Below are the code and all the weights of a small trained network. Each question names an input and a target symbol and asks about switching units off, where a switched-off unit gives its printed mean instead of its output.

import numpy as np


def w(rows, s, z=0):
    codes = np.array(rows[::2]) - 128.0
    scale = np.full(codes.shape[1], s)
    scale[-1] = z or s
    return codes * scale


def norm(h):
    return h / np.sqrt((h * h).mean(-1, keepdims=True) + 1e-5)


def f(y):
    return y / 2 * (1 + np.tanh(0.7978845608 * (y + 0.044715 * y**3)))


def softmax(a):
    e = np.exp(a - a.max(-1, keepdims=True))
    return e / e.sum(-1, keepdims=True)


def log_softmax(a):
    a = a - a.max(-1, keepdims=True)
    return a - np.log(np.exp(a).sum(-1, keepdims=True))


def net(x, mask):
    ids = ['αβεηλμξπφψ'.index(c) for c in x.split()]
    T = len(ids)
    res = E[ids] + P[:T]
    u = 0
    for l in range(3):
        q, k, v = (norm(res) @ M[l].T for M in (Q, K, V))
        z = softmax(np.where(np.tri(T) > 0, q @ k.T / 2**0.5, -1e9)) @ v
        res = res + np.where(mask[u], z, O[l][:, -1]) @ O[l][:, :-1]
        u += 1
        y = f(norm(res) @ A[l][:, :-1].T + A[l][:, -1])
        res = res + np.where(mask[u : u + 4], y, B[l][:, -1]) @ B[l][:, :-1]
        u += 4
    return log_softmax(norm(res)[-1] @ U[:, :-1].T + U[:, -1])


Q, K, V, O, A, B = {}, {}, {}, {}, {}, {}
E = w([
[124,123,164,112,129,170,140,124,138,143,114],'α',
[152,136,82,99,117,123,134,145,146,170,154],'β',
[149,123,80,111,105,135,135,140,143,154,128],'ε',
[118,151,153,135,104,133,119,72,122,111,123],'η',
[68,116,75,114,143,112,254,127,117,182,181],'λ',
[159,105,152,117,164,145,124,143,128,132,119],'μ',
[124,134,153,166,84,73,150,192,125,101,108],'ξ',
[125,151,96,109,107,126,133,137,158,86,205],'π',
[161,126,74,116,99,127,136,137,132,147,133],'φ',
[159,122,127,176,176,158,108,106,124,111,150],'ψ',
],0.015)
P = w([
[56,2,119,204,144,58,76,90,133,137,118],'0',
[150,143,117,209,121,171,130,141,106,222,83],'1',
[142,139,115,181,112,164,140,141,120,193,92],'2',
[131,142,98,164,115,163,125,142,124,176,109],'3',
[139,137,88,158,110,155,129,147,130,163,121],'4',
[129,137,89,147,114,151,134,160,142,159,131],'5',
[137,135,79,139,112,144,126,147,136,148,139],'6',
[128,140,83,131,115,136,125,149,146,145,153],'7',
[126,141,75,122,118,122,123,150,142,143,169],'8',
[126,147,72,120,118,120,131,147,142,141,171],'9',
[124,131,68,112,111,120,130,142,138,122,169],'10',
[125,135,71,112,113,115,138,134,144,119,185],'11',
[118,129,70,103,105,113,139,143,145,111,186],'12',
[122,125,66,98,108,100,140,135,143,112,203],'13',
],0.0043)
Q[0] = w([
[157,91,94,4,126,166,166,162,211,233,64],'L0H0',
[182,12,143,128,193,89,83,142,135,20,153],'L0H0',
],0.0032)
K[0] = w([
[171,145,164,2,88,178,208,216,194,155,66],'L0H0',
[206,46,151,154,198,182,87,142,124,187,131],'L0H0',
],0.0031)
V[0] = w([
[78,40,135,76,4,49,238,119,197,140,142],'L0H0',
[184,97,95,124,224,164,168,250,220,133,115],'L0H0',
],0.0025)
O[0] = w([
[147,85,90,181,189,198,47,129,91,138,20,254],'L0H0',
[135,119,219,47,3,104,115,119,77,171,182,61],'L0H0',
],0.0045,0.00081)
A[0] = w([
[76,218,243,111,70,79,141,95,51,161,121,3],'L0N0',
[89,190,185,117,122,141,101,108,108,113,4,21],'L0N1',
[92,239,92,100,129,167,187,105,211,44,196,84],'L0N2',
[160,83,159,138,211,105,130,158,53,205,33,65],'L0N3',
],0.004,0.0017)
B[0] = w([
[147,98,92,178,157,254,130,70,149,215,119,147],'L0N0',
[112,186,145,138,141,131,92,90,127,159,127,148],'L0N1',
[143,122,161,122,73,105,51,211,72,97,83,251],'L0N2',
[165,129,142,129,137,140,120,174,194,40,115,126],'L0N3',
],0.0066,0.0019)
Q[1] = w([
[158,115,54,143,147,161,150,161,153,178,162],'L1H0',
[69,102,254,135,232,165,161,167,120,70,126],'L1H0',
],0.0066)
K[1] = w([
[121,70,108,75,136,51,185,160,169,120,124],'L1H0',
[187,195,177,150,59,165,187,179,87,121,254],'L1H0',
],0.005)
V[1] = w([
[125,3,128,135,142,165,114,156,161,125,130],'L1H0',
[89,142,104,177,106,205,136,78,120,69,109],'L1H0',
],0.0041)
O[1] = w([
[121,140,111,93,253,150,120,85,139,146,57,158],'L1H0',
[158,95,116,58,141,115,118,131,196,73,139,249],'L1H0',
],0.0066,0.0013)
A[1] = w([
[129,115,30,120,88,124,134,141,170,125,23,132],'L1N0',
[167,124,146,69,76,2,235,214,219,52,105,62],'L1N1',
[66,134,123,103,221,177,202,184,95,205,152,239],'L1N2',
[110,142,83,35,168,113,120,125,110,147,185,2],'L1N3',
],0.0038,0.00091)
B[1] = w([
[100,172,209,100,122,98,155,196,93,179,236,172],'L1N0',
[82,92,99,189,180,205,111,55,143,174,109,255],'L1N1',
[125,45,121,161,75,119,108,72,57,3,125,145],'L1N2',
[125,153,182,149,81,165,214,191,97,177,120,122],'L1N3',
],0.0051,0.005)
Q[2] = w([
[104,77,209,69,177,112,143,82,108,2,212],'L2H0',
[6,199,222,193,49,99,24,29,105,2,37],'L2H0',
],0.0041)
K[2] = w([
[182,131,161,100,141,213,166,108,113,102,167],'L2H0',
[111,242,121,170,32,254,148,122,162,165,130],'L2H0',
],0.0063)
V[2] = w([
[200,160,60,251,102,118,51,202,155,147,179],'L2H0',
[77,108,206,114,49,118,85,187,160,135,41],'L2H0',
],0.0031)
O[2] = w([
[136,129,148,152,144,104,52,71,212,161,3,253],'L2H0',
[112,80,151,132,190,103,213,113,110,217,216,168],'L2H0',
],0.0057,0.0038)
A[2] = w([
[107,171,68,171,65,109,81,135,88,212,200,153],'L2N0',
[164,134,103,125,85,79,63,153,202,169,96,2],'L2N1',
[134,222,159,140,37,27,27,193,158,57,112,56],'L2N2',
[71,145,179,234,175,2,178,168,200,210,125,62],'L2N3',
],0.0055,0.004)
B[2] = w([
[101,122,169,164,142,121,101,101,146,99,104,175],'L2N0',
[160,127,161,100,100,98,233,130,88,64,166,147],'L2N1',
[148,2,141,51,73,134,79,147,33,155,183,187],'L2N2',
[119,126,163,121,154,95,112,185,117,231,176,254],'L2N3',
],0.01,0.0082)
U = w([
[143,151,77,86,65,110,170,132,254,109,172,136],'α',
[177,165,86,84,105,48,170,152,120,113,9,171],'β',
[178,149,227,151,91,29,203,87,141,66,120,33],'ε',
[136,202,62,45,179,142,151,117,101,140,185,95],'η',
[65,124,35,215,119,107,208,75,29,116,150,73],'λ',
[110,137,7,65,161,130,95,131,95,179,34,4],'μ',
[102,132,175,170,169,71,115,163,156,211,159,146],'ξ',
[182,64,179,85,60,173,118,125,82,100,219,153],'π',
[118,88,185,205,208,174,72,45,152,58,19,216],'φ',
[89,206,111,180,69,157,109,199,118,74,135,67],'ψ',
],0.0084,0.0034)

Each question gives the input, a string of symbols that net reads in full, and the target symbol t.
The units are the heads (2 rows each of Q, K, V and O) and the neurons (one row each of A and B). Each row of codes is followed by its name. A weight is (code - 128) times the scale printed after its matrix; where a second scale follows, it is the last column's (O, A, B and U).
mask holds one flag per unit, layer by layer, with each layer's heads first. A switched-off unit (its flag False) gives its mean, the last column of its rows in O or B, instead of its output. The means were averaged over made-up inputs and are rounded, as every weight is.
A unit's drop is (log p(t) with every unit on - log p(t) with that unit switched off) / (log p(t) with every unit on - log p(t) with every unit switched off).
The circuit of an input: a set's keep is (log p(t) with only the set's units on - log p(t) with every unit switched off) / (log p(t) with every unit on - log p(t) with every unit switched off). Starting from the 12 units with the biggest drops (on a tie, the unit counted first), units are removed one at a time, each time the one whose removal leaves the highest keep (on an exact tie, the one counted first), for as long as the keep stays at least 0.8.
units of the circuit, in order: the units of the circuit, biggest drop first
most important unit: the unit with the biggest drop
top k neurons: the k neurons with the biggest drops, biggest first
top k neurons in layer l: the k neurons of layer l with the biggest drops, biggest first
input π ξ ξ ξ η η ξ β ψ μ π φ, target ε: top 2 neurons -> [L2N1 L2N0]
input ξ η ξ ξ λ ξ μ ξ β ψ η ξ λ, target λ: units of the circuit, in order -> [L1N2 L2N3]
input ξ ξ η μ ξ λ η, target π: units of the circuit, in order -> [L1N1 L2N2]
input π λ ξ β, target ε: top neuron in layer 2 -> [L2N1]
input α ξ ξ ξ λ ξ λ ξ ξ η ξ ξ ξ φ, target η: top 3 neurons in layer 1 -> [L1N1 L1N0 L1N3]
input ξ η φ ξ ψ η ψ π λ π μ, target φ: top 4 neurons -> [L2N3 L1N1 L2N2 L0N3]
input ξ η η, target π: units of the circuit, in order -> [L1H0 L1N1 L2N2]
input β β ξ ξ ξ β, target φ: top 2 neurons -> [L2N0 L2N3]
input μ ξ ξ β ξ π β, target λ: top 3 neurons -> [L2N3 L1N2 L2N2]
input ψ ξ ψ ξ ξ μ, target φ: top 2 neurons -> [L2N3 L2N2]
input π λ α ξ ξ η β ξ φ, target ε: top 2 neurons -> [L2N1 L0N2]
input μ μ ξ ξ ψ ξ α ξ ξ ξ ε, target λ: top 3 neurons -> [L2N3 L2N2 L1N2]
input β ξ η μ η φ, target φ: units of the circuit, in order -> [L2N0 L2N3]
input λ μ ψ η ξ π π β, target ψ: top 2 neurons -> [L2N2 L2N3]
input ξ ξ ξ ψ ξ π ξ ξ ξ ξ π φ φ, target ξ: most important unit -> L1N0
input ε η ψ ξ β, target μ: top 3 neurons in layer 2 -> [L2N3 L2N1 L2N2]
input ε η π ψ μ ξ ξ α ξ ψ ε, target μ: units of the circuit, in order -> [L1H0 L2N3]
input ψ α ξ η η ξ η ψ ξ ξ ξ π ψ φ, target π: top 3 neurons -> [L1N1 L2N2 L1N0]
input ε φ φ, target μ: top 4 neurons -> [L2N3 L2N1 L0N2 L0N3]
input λ ξ η ξ ξ η ξ ξ α ξ ξ ε, target ψ: most important unit -> L1N1
input ψ ξ ε, target π: top 2 neurons -> [L1N1 L1N0]
input ψ ε π ξ α η α, target π: top 4 neurons -> [L1N2 L1N1 L0N2 L2N0]
input α π η ψ, target φ: top 3 neurons -> [L2N3 L2N2 L0N2]
input α φ η η φ β ξ ξ β, target η: top 3 neurons -> [L2N2 L2N3 L1N1]
input λ π η λ η ξ α ξ ξ φ, target ψ: top 3 neurons -> [L1N1 L2N3 L2N2]
input ψ η β, target π: top 2 neurons in layer 1 -> [L1N1 L1N2]
input η π π ξ ξ ξ ξ φ ξ η η ξ φ, target α: top 3 neurons in layer 2 -> [L2N2 L2N3 L2N0]
input α φ λ ξ ξ ψ η ξ ε, target η: most important unit -> L1H0
input ξ η ξ π α ψ ξ ξ α, target π: top 2 neurons in layer 0 -> [L0N2 L0N0]
